Here is a tiny trained network, its code and every weight. The questions are about switching its units off for an input and a class, where a switched-off unit gives its printed mean instead of its output.

import numpy as np


def w(rows, s, z=0):
    codes = np.array(rows[::2]) - 128.0
    scale = np.full(codes.shape[1], s)
    scale[-1] = z or s
    return codes * scale


def f(y):
    return np.maximum(y, 0)


def log_softmax(a):
    a = a - a.max(-1, keepdims=True)
    return a - np.log(np.exp(a).sum(-1, keepdims=True))


def net(x, mask):
    res = np.array(x, float).reshape(1, 3) / 4 @ E
    y = f(res @ A[0][:, :-1].T + A[0][:, -1])
    res = res + np.where(mask, y, B[0][:, -1]) @ B[0][:, :-1]
    return log_softmax(res[-1] @ U[:, :-1].T + U[:, -1])


A, B = {}, {}
E = w([
[225,95,198,150,209,230,110,22,81,138,28,246],'x0',
[67,159,182,141,117,71,229,116,114,213,29,112],'x1',
[93,42,211,253,67,145,184,185,12,66,108,180],'x2',
],0.0049)
A[0] = w([
[89,116,120,148,3,100,143,207,124,116,145,107,151],'N1',
[139,87,227,225,138,166,168,104,39,132,70,184,191],'N2',
[143,230,89,50,187,114,121,64,208,214,116,104,251],'N3',
[78,148,71,105,34,57,117,247,164,119,190,59,151],'N4',
[57,154,93,115,25,60,144,205,154,138,152,70,192],'N5',
[208,118,73,70,186,184,24,99,162,67,201,147,201],'N6',
[177,63,213,178,158,205,118,93,34,110,89,220,240],'N7',
[80,144,73,109,33,62,115,247,162,115,186,61,164],'N8',
[181,182,102,50,218,156,93,51,182,167,123,141,182],'N9',
],0.0055,0.0024)
B[0] = w([
[79,75,178,189,56,107,178,215,66,78,236,184,207],'N1',
[71,34,195,178,68,85,191,173,48,117,163,220,210],'N2',
[96,166,131,63,167,37,170,73,158,166,99,97,233],'N3',
[71,113,159,130,106,106,152,180,119,30,232,163,254],'N4',
[47,128,145,130,92,66,178,189,112,72,210,132,240],'N5',
[186,120,42,139,177,179,61,111,184,100,132,115,220],'N6',
[120,2,163,191,95,134,133,159,85,65,179,235,219],'N7',
[74,113,158,135,102,106,149,183,116,23,235,161,253],'N8',
[164,134,110,68,221,106,111,39,193,148,85,113,208],'N9',
],0.0071,0.0077)
U = w([
[140,118,181,117,147,115,156,95,108,179,77,155,104],'0',
[171,118,101,121,155,181,88,103,151,109,123,130,123],'1',
[179,240,138,182,18,235,88,200,51,203,57,12,2],'2',
[147,231,102,99,147,117,130,98,151,227,52,23,148],'3',
[105,185,122,99,125,107,143,143,153,119,146,71,117],'4',
[84,101,205,168,2,106,184,187,46,112,150,162,135],'5',
[171,109,99,175,94,232,77,168,102,99,146,138,138],'6',
],0.0094,0.0097)

Each question gives the input, the list of numbers given to net, and the class t.
The units are the neurons (one row each of A and B). Each row of codes is followed by its name. A weight is (code - 128) times the scale printed after its matrix; where a second scale follows, it is the last column's (A, B and U).
mask holds one flag per neuron, in row order. A switched-off neuron (its flag False) gives its mean, the last column of its row in B, instead of its output. The means were averaged over made-up inputs and are rounded, as every weight is.
A unit's drop is (log p(t) with every unit on - log p(t) with that unit switched off) / (log p(t) with every unit on - log p(t) with every unit switched off).
The circuit of an input: a set's keep is (log p(t) with only the set's units on - log p(t) with every unit switched off) / (log p(t) with every unit on - log p(t) with every unit switched off). Starting from all 9 units, units are removed one at a time, each time the one whose removal leaves the highest keep (on an exact tie, the one counted first), for as long as the keep stays at least 0.8.
circuit, biggest first: the units of the circuit, biggest drop first
unit that matters most: the unit with the biggest drop
k most important neurons: the k neurons with the biggest drops, biggest first
drop of u: that unit's drop, to one decimal
input [5,-5,-6], class 1: unit that matters most -> N6
input [-3,-8,2], class 6: circuit, biggest first -> N6, N2
input [-3,6,-4], class 4: circuit, biggest first -> N2, N7
input [8,1,-5], class 0: 2 most important neurons -> N7, N3
input [4,-6,2], class 6: circuit, biggest first -> N6, N5
input [-6,-1,-6], class 4: 3 most important neurons -> N2, N7, N3
input [-5,4,-6], class 4: 3 most important neurons -> N2, N3, N7
input [6,-4,-5], class 1: 2 most important neurons -> N6, N7
input [8,-2,-1], class 1: 2 most important neurons -> N9, N1
input [8,-5,-2], class 1: drop of N9 -> 0.4
input [8,1,-4], class 0: drop of N3 -> 0.1
input [-2,1,-6], class 4: drop of N9 -> -0.2
